Below is a small trained network, with its code and all its weights. Each question gives an input and a class and asks what happens when units are switched off, that is, made to give their printed mean instead of their output.

import numpy as np


def w(rows, s, z=0):
    codes = np.array(rows[::2]) - 128.0
    scale = np.full(codes.shape[1], s)
    scale[-1] = z or s
    return codes * scale


def norm(h):
    return h / np.sqrt((h * h).mean(-1, keepdims=True) + 1e-5)


def f(y):
    return np.maximum(y, 0)


def log_softmax(a):
    a = a - a.max(-1, keepdims=True)
    return a - np.log(np.exp(a).sum(-1, keepdims=True))


def net(x, mask):
    res = np.array(x, float).reshape(1, 3) / 4 @ E
    u = 0
    for l in range(2):
        y = f(norm(res) @ A[l][:, :-1].T + A[l][:, -1])
        res = res + np.where(mask[u : u + 11], y, B[l][:, -1]) @ B[l][:, :-1]
        u += 11
    return log_softmax(norm(res)[-1] @ U[:, :-1].T + U[:, -1])


A, B = {}, {}
E = w([
[84,138,122,255,115,160,40,130],'x0',
[244,116,211,147,151,204,122,62],'x1',
[89,19,194,118,56,14,94,84],'x2',
],0.00039)
A[0] = w([
[109,195,70,212,122,195,85,123,126],'L0N1',
[85,85,136,198,58,127,51,84,126],'L0N2',
[125,83,170,22,128,65,216,102,177],'L0N3',
[159,90,232,109,93,88,69,74,2],'L0N4',
[64,165,49,118,201,121,166,230,74],'L0N5',
[70,198,66,122,188,149,164,249,95],'L0N6',
[192,190,145,133,188,217,137,126,109],'L0N7',
[228,71,197,154,161,161,129,87,221],'L0N8',
[37,80,137,82,56,42,98,151,90],'L0N9',
[55,65,106,121,124,19,127,174,94],'L0N10',
[175,173,72,44,156,131,204,128,80],'L0N11',
],0.0015,0.00051)
B[0] = w([
[179,105,208,61,167,64,100,184,228],'L0N1',
[190,140,155,65,184,94,143,192,215],'L0N2',
[123,139,145,226,168,143,23,189,238],'L0N3',
[137,127,26,182,150,143,208,132,207],'L0N4',
[123,163,196,102,103,198,72,56,229],'L0N5',
[184,31,98,180,81,86,188,51,247],'L0N6',
[97,41,72,161,73,44,162,83,240],'L0N7',
[61,193,92,73,57,139,81,118,246],'L0N8',
[203,118,62,182,160,174,197,97,232],'L0N9',
[166,183,172,83,103,226,77,68,221],'L0N10',
[116,100,187,200,163,102,6,189,215],'L0N11',
],0.0016,0.0015)
A[1] = w([
[109,168,141,111,75,162,105,87,35],'L1N1',
[123,191,143,148,147,182,230,153,5],'L1N2',
[35,92,188,146,101,69,164,138,115],'L1N3',
[110,164,124,99,79,158,94,87,35],'L1N4',
[94,216,109,126,198,174,158,198,122],'L1N5',
[145,131,149,128,162,111,96,174,69],'L1N6',
[125,103,154,1,125,116,218,125,194],'L1N7',
[143,105,75,171,125,120,157,112,79],'L1N8',
[134,125,164,136,166,119,93,177,68],'L1N9',
[43,171,148,112,137,102,133,176,199],'L1N10',
[45,140,104,136,140,74,184,183,234],'L1N11',
],0.0035,0.0018)
B[1] = w([
[60,178,67,88,102,193,101,104,187],'L1N1',
[60,104,195,90,168,149,39,143,128],'L1N2',
[111,101,132,183,247,199,46,99,135],'L1N3',
[56,191,105,65,91,144,98,118,195],'L1N4',
[61,85,162,167,210,176,45,107,136],'L1N5',
[153,188,169,100,167,86,104,167,197],'L1N6',
[71,41,77,231,243,254,68,40,131],'L1N7',
[151,105,94,156,77,94,209,109,254],'L1N8',
[164,182,155,85,183,84,131,165,205],'L1N9',
[167,74,127,172,152,148,164,90,137],'L1N10',
[177,77,176,200,221,205,86,107,131],'L1N11',
],0.0036,0.0013)
U = w([
[250,12,4,242,16,93,243,16,248],'0',
[253,244,239,30,254,14,16,244,237],'1',
[17,241,5,16,8,243,5,20,229],'2',
[110,63,118,201,228,238,32,38,154],'3',
[16,36,244,11,88,134,244,251,2],'4',
[13,30,243,10,91,124,241,246,2],'5',
],0.0041,0.0038)

Each question gives the input, the list of numbers given to net, and the class t.
The units are the neurons (one row each of A and B). Each row of codes is followed by its name. A weight is (code - 128) times the scale printed after its matrix; where a second scale follows, it is the last column's (A, B and U).
mask holds one flag per neuron, layer by layer. A switched-off neuron (its flag False) gives its mean, the last column of its row in B, instead of its output. The means were averaged over made-up inputs and are rounded, as every weight is.
A unit's drop is (log p(t) with every unit on - log p(t) with that unit switched off) / (log p(t) with every unit on - log p(t) with every unit switched off).
The circuit of an input: a set's keep is (log p(t) with only the set's units on - log p(t) with every unit switched off) / (log p(t) with every unit on - log p(t) with every unit switched off). Starting from the 12 units with the biggest drops (on a tie, the unit counted first), units are removed one at a time, each time the one whose removal leaves the highest keep (on an exact tie, the one counted first), for as long as the keep stays at least 0.8.
circuit, biggest first: the units of the circuit, biggest drop first
most important unit: the unit with the biggest drop
k most important neurons: the k neurons with the biggest drops, biggest first
k most important neurons of layer l: the k neurons of layer l with the biggest drops, biggest first
input [5,3,-4], class 1: circuit, biggest first => (L0N1)
input [-3,3,-3], class 3: 4 most important neurons of layer 0 => (L0N9 L0N7 L0N11 L0N10)
input [-1,7,5], class 2: 2 most important neurons => (L0N8 L0N6)
input [8,1,6], class 1: 2 most important neurons of layer 0 => (L0N2 L0N6)
input [0,-7,-8], class 0: 4 most important neurons of layer 0 => (L0N6 L0N8 L0N10 L0N5)
input [-4,6,-5], class 2: 3 most important neurons => (L0N8 L0N6 L0N9)
input [3,-6,-8], class 0: 3 most important neurons => (L0N6 L0N8 L0N10)
input [-5,6,-8], class 0: 3 most important neurons => (L0N7 L0N11 L0N2)
input [8,-7,-4], class 1: 3 most important neurons => (L0N1 L0N8 L0N7)
input [4,5,-4], class 2: 2 most important neurons of layer 0 => (L0N8 L0N11)
input [4,-6,6], class 0: 2 most important neurons => (L0N9 L0N5)
input [1,-2,0], class 3: 4 most important neurons => (L1N7 L0N8 L0N3 L0N11)
input [-8,-7,-8], class 0: 3 most important neurons => (L0N1 L0N2 L0N6)
input [8,-2,5], class 1: most important unit => L0N2
input [-3,-7,7], class 0: 3 most important neurons of layer 0 => (L0N8 L0N5 L0N9)
input [-5,-2,7], class 0: 3 most important neurons => (L0N9 L0N1 L0N3)
input [-7,-2,-8], class 0: 3 most important neurons of layer 0 => (L0N6 L0N7 L0N1)
input [3,2,2], class 3: 4 most important neurons => (L0N11 L0N3 L0N2 L1N7)
input [-1,1,0], class 3: 4 most important neurons of layer 0 => (L0N8 L0N10 L0N1 L0N2)
input [3,2,3], class 3: 2 most important neurons of layer 0 => (L0N2 L0N6)
input [-2,2,-4], class 0: circuit, biggest first => (L0N7)
input [5,-1,4], class 1: 3 most important neurons => (L0N2 L0N6 L0N7)
input [4,4,-1], class 1: 4 most important neurons => (L0N1 L0N5 L0N10 L0N2)
input [-4,8,6], class 2: 3 most important neurons of layer 0 => (L0N8 L0N6 L0N9)
input [-5,-2,3], class 1: 2 most important neurons => (L0N3 L0N6)
input [7,-5,-5], class 1: 2 most important neurons of layer 0 => (L0N1 L0N9)
input [-3,1,3], class 3: most important unit => L0N3
